In the rows, 128 means zero.
[127 103 166 109 120 123  72  96 177  83 113 106 201 103 133 136 135 140
 120 184 109 163 140  97 136 175 153 109 145 163 144 136 106 152  90 141
 115 141  85 132 121]  j789
[169 163 131 120 146 116 123 125 130  94 109  96 127  68  89 117 119 120
 151 147 121 140 170  76  96 148 126 167 147 109 149 145 142 114 129 145
 100 157 163 127  94]  j470
[170 160 126 114 150 106 131 122 137  99 112  77 135  63  94 108 116 125
 151 150 112 143 172  73  94 142 129 164 149 109 148 150 143 121 133 148
  98 165 166 126  89]  j470
[145 167 125 121 144 120 123 108 113  85 128 110 122  92  66 118 123 116
 143 174 118 135 139  80  99 136 139 193 160 130 141 148 143  93 144 115
 101 141 148 118 108]  j923
[142 162 155 141 126 145 133 135 121  79 118 106 105  24  79 128 121 101
 147 167 115 146 160  96 110 145 148 181 170 124 149 144 165 103 142 135
  87 156 138 140  63]  j78
[173 160  99 128 168 121 171 157 134 160  67 154 121  91 174 163 148  59
 161  94 131 113 135 146 126 141 159 144 107  84 131 147 126 142  83 139
 101 134 132 127 122]  j78
[140 162 128 118 134 118 124 115 119  86 151 100 108  93  72 122 133 117
 144 177  90 135 140  85  95 139 143 184 164 115 145 135 147  75 157 113
  92 151 144 121  97]  j704
[ 65  51 126 114 123 130 171 182  34 158 119 167  93  57 118 149 161 198
  88 143  74 114 144 176 101  60 149 163 126 102 153 137 100 177  75 102
 173 118 155 164 125]  j789
[ 73  44 107  82 124 111 195 165  73 169 110 157 127  37 123 116 153 206
 112 135  83 114 149 158  87  59 163 119 126 144 147 136  69 194  86 109
 168 120 150 147 131]  j917
[137  74  96 125 146 132 153 111 100 117 130 150 129 121 178 148 113 106
 113  78 103  94 122 123 132  75 167  95 102 152 114 148 141 111 104 129
 107 128 110 127 129]  j166
[112  93 156 103 125 125  82  92 176  93 107 118 192  85 129 145 136 127
 108 182 100 162 129  93 126 168 142 111 131 165 150 160  88 137 115 140
 123 149  88 116 117]  j166
[130 119 153  93 127 129  59  95 178  95  95 113 196 123 135 145 117 125
 126 194 133 165 139  82 127 178 142  96 139 199 134 149 103 152 103 141
 103 140  75 118 138]  j680
[114 113 151  97 128 123  76  93 175  88 104 127 194  92 115 157 136 134
 114 174 116 173 139  96 120 177 136 109 129 173 143 152  93 147 119 149
 127 151  86 118 125]  j601
[134  81 154  93 137 127  67  97 200  90 114 114 198  94 142 130 117 114
 127 185 117 154 144  80 135 169 153 105 153 176 144 141 106 137 100 138
 113 140  91 122 128]  j166
[109  62 121 145 137 145 168 121 102 109 125 107 149 103 158 146 102 123
 114  88 136 117 120 108 140  71 149  89 125 119 111 141 150 127 105 126
 109 139 121 135 111]  j923
[139 120 152  94 127 126  65  97 183  99  95 107 193 107 131 134 115 121
 123 193 146 166 147  88 128 180 148  98 145 199 129 145  97 154 100 141
  94 141  84 118 135]  j680
[ 73  40 107  69 129 118 182 159  51 165 119 162 123  69 111 124 144 238
 116 136  83 119 151 149  68  82 173 122 135 160 147 124  55 192  77 109
 170 111 148 151 141]  j704
[129  93 146 103 132 120  54  99 160  70  97 135 184  96 119 149 143 115
 125 183 106 161 130  86 120 170 136 120 118 177 139 158 100 141 135 144
 123 154  86 113 127]  j285
[175 159  95 126 170 107 190 157 155 150  59 152 109  68 165 158 150  72
 157  80 110 120 127 120 117 139 152 130 113  81 140 164 105 150  99 153
 118 148 142 106 107]  j78
[183 150  94 118 168 100 182 166 155 139  77 154 118  71 168 151 138  53
 136  84 113 113 116 102 127 124 151 124 115  83 130 168  97 145 108 147
 124 143 152 102 116]  j285
[175 166  88 125 146 111 175 149 145 167  74 139 120  78 184 144 149  50
 141  89 127 107 127 154 134 119 154 126  92  79 129 162 120 138  99 136
 107 138 144 107 114]  j917
[117  86 115 135 141 141 142 123  94  97 133 149 126 135 159 149 126 113
 119  95 103 100 121 128 136  85 163 105 112 138 110 135 148 121  95 122
 118 127 103 135 135]  j789
[165 141  97 121 154 125 172 139 137 151  83 129 129  62 169 131 134  55
 140  97 129 121 142 114 127 111 144 114 122  96 113 158  88 148  85 152
 122 144 146 115 118]  j470
[ 58  38 119 101 105 128 177 142  34 158 111 193 136  43 135 139 155 193
 103 132  51 119 135 163  94  62 166 121 137 138 148 144  88 180  80 106
 167 116 119 168 126]  j789
[131  79 101 132 142 142 133 116  85 107 133 154 125 114 160 154 123 123
 127  96  96 101 119 125 134  79 156  99 121 139 115 144 150 112 112 120
 109 129 108 135 136]  j820
[178 169 128 125 157 105 127 120 119  96 102  87 131  53  87 121 118 130
 149 164 109 135 154  87  95 139 132 170 141 102 164 162 147 119 142 140
 101 172 156 131  95]  j820
[126  71  91 122 153 136 146 131  81 123 109 150 134 126 165 153 119 124
 132  90  99  97 125 111 119  90 154 100  93 143 110 137 144 131 114 138
 104 122 111 134 130]  j646
[173 157 121 124 148 101 132 136 117 102  94  63 130  53  94 105 115 119
 155 153 126 135 157  81  89 156 122 170 134 101 148 149 150 130 147 150
  96 164 167 120  81]  j646
[121 103 145  98 116 116  72  86 166  92  89 119 183  84 120 142 136 111
 127 184 128 165 141  97 118 181 133 102 137 185 132 164  98 148 127 135
 112 155  82 110 128]  j680
[135  98 144  89 138 116  76 109 175 102 101 109 199  89 138 136 125 135
 135 187 103 157 137  73 120 181 148 109 139 179 140 134 105 156 111 151
  98 136  91 129 117]  j646
[ 59  34 110  96 111 134 174 139  34 158 114 180 138  24 131 144 146 189
 108 137  56 117 129 149  94  61 162 106 153 134 156 149  85 170  97 101
 158 118 122 165 125]  j820
[ 69  38 105  77 128 123 182 163  33 157 111 176 129  55 112 131 141 238
 125 126  75 113 140 146  79  66 168 100 145 156 152 140  59 190  79 105
 177 111 141 153 144]  j820
[150 157 125 113 134 121 136 131 100 104 120  92 127  73  69 123 125 127
 151 166  91 122 142  86  85 126 138 185 141 119 140 142 148 104 154 123
  92 145 154 128 100]  j646
[ 94  46 115 144 138 154 152 118  92 112 131 149 149 102 161 150 112 122
 146  88 130 119 128 112 129  94 147  88 124 145  99 134 152 132  98 123
 107 129 102 139 119]  j78
[ 58  43 106  86 116 131 172 142  44 162 110 175 143  39 135 136 148 188
 107 140  43 127 143 147  92  50 161 115 149 138 148 143  86 177  87 114
 160 120 129 166 128]  j470
[ 56  39 106 101 114 132 174 180  24 175 104 160 102  35 133 150 159 199
 111 141  54 112 141 167  85  58 140 150 125 107 152 142 111 180  96 109
 161 113 156 161 117]  j646
[125 112 155 103 129 121  72  89 156  84  97 122 193  97 122 146 136 128
 117 176 117 169 139 102 122 183 144 116 113 170 139 149  84 153 104 143
 131 154  77 125 124]  j789
[143  92 106 118 134 136 137 121  96 117 115 170 126 128 155 140 123 112
 127  94 110 101 128 115 128  92 161  88 111 145 110 154 141 122 100 124
 112 128 113 132 136]  j95
[173 164  86 123 164 103 200 148 164 161  66 142 123  59 177 136 144  59
 138  84 115 114 122 120 121 121 144 123 100  74 137 174  96 154 105 150
 126 150 149  98 109]  j917
[125  87 155  95 132 124  65  91 178  78 108 109 204  86 137 141 125 147
 135 185  96 161 132  78 130 169 146  82 157 171 156 150 111 147 114 139
 115 151  81 129 124]  j820
[139  71 126 124 125 130 139  97  91  84 129 144 168 108 168 146 121 118
 120  98  82 110 124 112 129  96 160 110 126 154 120 149 151 137  98 132
 118 139 108 158 134]  j789
[168 138  99 124 148 117 189 127 145 156  87 131 129  35 182 134 138  42
 125 101 117 109 127 121 130 103 158 121 119 100 121 175  85 141  79 146
 119 143 140 111 115]  j166
[143 150 150 142 129 149 122 140 107  77 122 133 105  50  77 127 116 104
 134 165 109 128 154  94 108 117 147 184 150 123 143 152 162  95 153 133
 101 144 146 135  81]  j285
[137  74 112 121 124 132 145  99  85  96 151 126 148 107 173 141 119 112
 120 107  98 107 123 112 129 104 164 114 138 154 117 137 151 118 104 125
 101 126 125 153 123]  j704
[173 165 101 128 153 128 180 157 132 167  80 126 126  87 177 145 132  88
 133  83 124 111 139 143 130 112 161 126 118  75 133 142 117 142  72 147
 108 124 149 123 111]  j470
[130  71 119 120 122 128 151 109  90  88 136 129 155 107 168 140 120 121
 120  86  95 108 125 106 130  92 162  98 128 149 113 144 144 137  93 129
 120 134 113 148 129]  j789
[159 171 128 128 154 107 127 117 137 100 101  85 124  71  88 120 122 120
 139 159 132 147 152  81  98 149 126 177 137  96 154 157 140 114 145 141
 101 164 155 113  89]  j923
[118 108 147 104 130 119  76  94 169  82 100 116 180  79 119 152 155 122
 137 179 102 168 131  94 117 183 136 126 135 168 143 154 105 151 122 142
 115 156  88 115 119]  j78
[129  78 100 127 137 137 135 120  93 120 124 148 122 128 168 148 112 118
 120  97 127  99 136 120 131  89 151  96 112 159 100 150 156 127 103 122
 101 120 115 130 138]  j680
[174 142 115 130 140 122 167 138 136 148  77 133 126  61 170 140 149  61
 138 100 134 115 141 140 134 124 156 128 102  98 110 166  86 155  67 145
 126 145 140 117 119]  j789
[167 146  94 120 150 125 163 151 117 161  85 135 110  91 173 160 140  77
 128  97 126 111 130 141 121 140 157 127  99  78 134 146 108 129  93 133
 110 133 134 118 107]  j704
[128  86 105 128 145 126 151 116 104 113 106 151 131 124 167 152 118 110
 126  98 123  95 136 124 129  92 156  86 109 149 111 155 148 129 101 126
  99 128 115 133 143]  j680
[114  59 118 144 132 139 170 119 122 105 123 117 154  98 172 138 116 111
 118  91 124 107 129 112 140  82 141  78 103 121 111 144 146 134 104 129
 107 143 117 132 116]  j917
[ 67  50 111  84 116 124 188 178  56 164 115 178 116  51 103 125 153 220
 108 134  91 110 158 161  88  63 164 125 152 151 138 131  72 193  60 108
 175 102 159 152 147]  j601
[ 54  27 107  96 109 126 175 145  43 166  99 194 130  40 138 150 150 187
 105 138  56 129 131 161  99  59 159 124 150 134 155 147  97 174  94 100
 162 118 125 162 121]  j923
[183 178 128 124 148 106 122 127 121 100  95 103 122  87  80 114 122 119
 140 148 120 140 151  80  91 153 119 166 127  91 158 171 145 118 153 141
 115 174 159 119  94]  j95
[181 166  97 127 162 111 185 160 158 152  73 149 117  73 157 151 138  76
 126  86 122 116 135 121 128 131 147 135 119  78 133 166 100 144  90 153
 129 140 160 105 115]  j601
[144 158 149 133 128 151 130 148 102  93 115  98 109  48  69 127 121 116
 141 176 116 129 160  87  99 141 143 191 148 118 138 134 145  99 140 134
  89 138 142 138  77]  j646
[156 117 154  82 128 117  67  89 186  88  99 126 201  95 131 135 124 123
 119 179 112 161 134  65 123 183 149  92 141 179 146 157  99 153 105 143
 111 147  89 126 125]  j95
[175 133 101 134 144 120 165 141 141 147  74 136 133  52 176 130 136  49
 136 100 146 113 132 125 135 122 146 120 100 102 105 174  92 160  87 152
 126 137 149 106 115]  j285
[144  83 111 125 128 128 158 102 120 110 132 139 164 107 184 134 131 101
 132 102  93 104 131 131 134  89 163 117 124 151 116 142 156 130 108 129
  98 131 119 150 133]  j917
[ 66  22 111  97 119 122 161 150  49 147 111 189 139  29 135 137 144 164
  99 143  56 119 119 135  96  50 155 126 144 145 149 153 100 178 112 112
 167 122 131 157 127]  j285
[151 158 131 123 139 129 127 117  99  84 133 109 125  88  66 122 114 132
 153 163 102 127 142  87  98 132 142 166 160 125 148 147 145  88 156 113
 102 150 141 129 103]  j820
[167 165 132 127 137 105 126 120 121 101  96  82 122  77 102 128 114 135
 133 152 126 135 163  94  94 152 125 151 131 119 160 167 158 123 150 142
  88 162 154 122  82]  j680
[178 157  96 114 153 129 168 161 123 165  78 140 117  76 180 148 140  63
 145  82 127 109 148 129 121 124 149 127 111  76 121 149 106 140  76 145
 113 131 147 125 117]  j470
[124  91 111 126 125 133 151  97 100 105 145 151 167 109 163 142 120 104
 114 109  94 108 124 118 138  84 157 120 143 155 108 151 159 127  99 129
 109 123 129 155 146]  j601
[141  85 107 117 124 132 140  89  85  94 133 131 167  87 173 136 110 107
 133 109  87 108 122 109 133  89 161  93 147 155 120 154 153 129 107 125
 106 135 115 157 138]  j820
[162 169 155 143 130 154 125 143 109  93 122 103 107  40  73 119 109 126
 137 181 131 129 173 106 116 135 153 183 168 108 150 134 154  97 123 126
  91 139 150 152  83]  j820
[149 147 122 127 134 116 136 127 108 111 133  93 124  77  69 111 123 128
 146 162 105 129 140  90  93 138 134 197 153 119 131 136 155  98 159 121
  87 139 157 119  92]  j646
[ 65  32 110  84 126 131 167 153  41 163 110 182 135  43 127 145 143 190
 107 135  46 125 144 142  89  43 157 123 145 140 153 140  90 174  97 115
 163 125 134 170 129]  j470
[ 70  45 116  98 103 127 174 140  42 169 111 206 138  38 130 137 147 186
  95 135  56 128 122 147  97  62 160 110 147 136 148 160  85 170  96 105
 166 119 126 162 121]  j95
[ 81  24 109  91 123 124 162 141  38 161 108 193 142  30 134 150 143 197
 111 143  50 122 135 154  99  58 166 110 146 149 156 151  88 174  94 105
 153 126 126 170 129]  j820
[140 148 133 119 140 129 132 112 114  93 140 106 129  82  81 117 119 102
 134 171  92 120 140  79  98 126 145 185 154 124 144 159 144  79 150 113
  99 146 146 123  98]  j166
[159 162 101 128 142 131 166 155 112 161  77 138 119  78 176 156 134  88
 145  93 128 113 125 151 130 126 153 115 113  74 136 155 117 138  83 131
 123 129 132 124 117]  j820
[170 159 128 119 150 113 127 125 122  98 110  92 133  60  92 111 117 116
 150 154 113 138 171  78  97 137 132 162 152 106 154 148 145 116 133 145
  95 161 165 133  88]  j470
[173 127  95 115 142 119 168 131 128 152  84 137 140  55 180 134 135  68
 145  89 118 121 138 115 126 120 145 103 125 113 114 165  88 153  78 148
 122 140 146 115 111]  j470
[181 160  94 118 155 104 189 155 135 161  56 159 111  79 163 158 137  83
 137  85 116 109 135 121 114 138 145 114 108  92 138 184 100 151 102 141
 115 141 151 107 113]  j680
[160 171 127 130 159 103 136 121 143 100 105 103 122  56  88 122 128 107
 153 154 119 144 149  82  97 158 129 176 141 110 152 154 152 123 146 144
  91 167 151 121  87]  j78
[128  81 116 127 131 139 145 107  86  87 133 124 156 103 162 143 113 116
 127 104  92 104 115 111 137  86 161  89 141 140 126 150 153 118 116 123
 111 135 115 152 133]  j820
[151 165 154 127 125 156 123 131 110  85 126 100 117  51  75 123 115 118
 136 169 115 139 183  89 105 136 147 179 160 121 141 136 143  94 128 137
  91 145 148 150  78]  j470
[131  95 106 126 133 141 137 116  96 125 118 166 131 130 154 144 124 118
 118  94 105 104 119 118 129  83 159  90 105 132 112 160 142 119 110 125
 117 127 112 129 133]  j95
[ 79  42 108  79 140 109 197 177  55 174 111 185 120  57 106 135 159 228
 129 125  72 115 143 158  78  71 175 132 142 162 148 129  75 198  82 108
 156 113 147 157 137]  j78
[127  73 105 124 127 132 147 102  85 118 130 133 167  92 183 145 121 115
 124 107  74 109 113 115 127  82 158 117 124 147 111 142 157 131 114 136
 101 123 114 154 127]  j646
[167 164  99 127 136 115 175 158 131 160  69 119 112  88 174 150 136  68
 133  93 138 108 133 145 130 127 150 117 115  80 125 166 127 140  93 133
 103 134 143 112 117]  j680
[127  79  96 116 149 136 138 110  95 107 124 161 137 113 158 148 116 126
 137  91  97  99 118 109 124  88 163  89 120 154 114 153 141 120 107 121
 112 127 109 128 142]  j820
[ 74  61 124  98 109 137 163 174  42 162 112 168  96  32 125 142 156 175
  91 150  71 119 143 161  96  65 142 148 139  94 155 163 106 172  92  99
 174 125 164 163 119]  j95
[ 65  36 102  89 124 121 166 165  43 164 117 166  88  44 130 154 161 186
  99 141  66 120 145 160  85  76 148 145 125 114 158 140  92 170 100 106
 167 126 152 155 119]  j704
[128  92 148  93 137 112  75  95 194  86 104 124 196  83 134 143 133 125
 149 175 103 167 129  76 126 178 151 100 160 187 150 138 119 156 114 144
 105 147  82 124 120]  j78
[188 154  97 120 166 113 183 157 138 154  61 154 119  63 160 160 135  90
 141  87 106 113 128 118 122 132 154 117 113  73 148 171  90 142  98 143
 125 146 145 114 112]  j820
[102  65 119 138 141 149 156 110  97 106 122 122 162 111 161 149 100 121
 120 100 137 122 124 111 135  86 156  93 123 131 108 142 140 125  97 121
 109 132 111 137 120]  j923
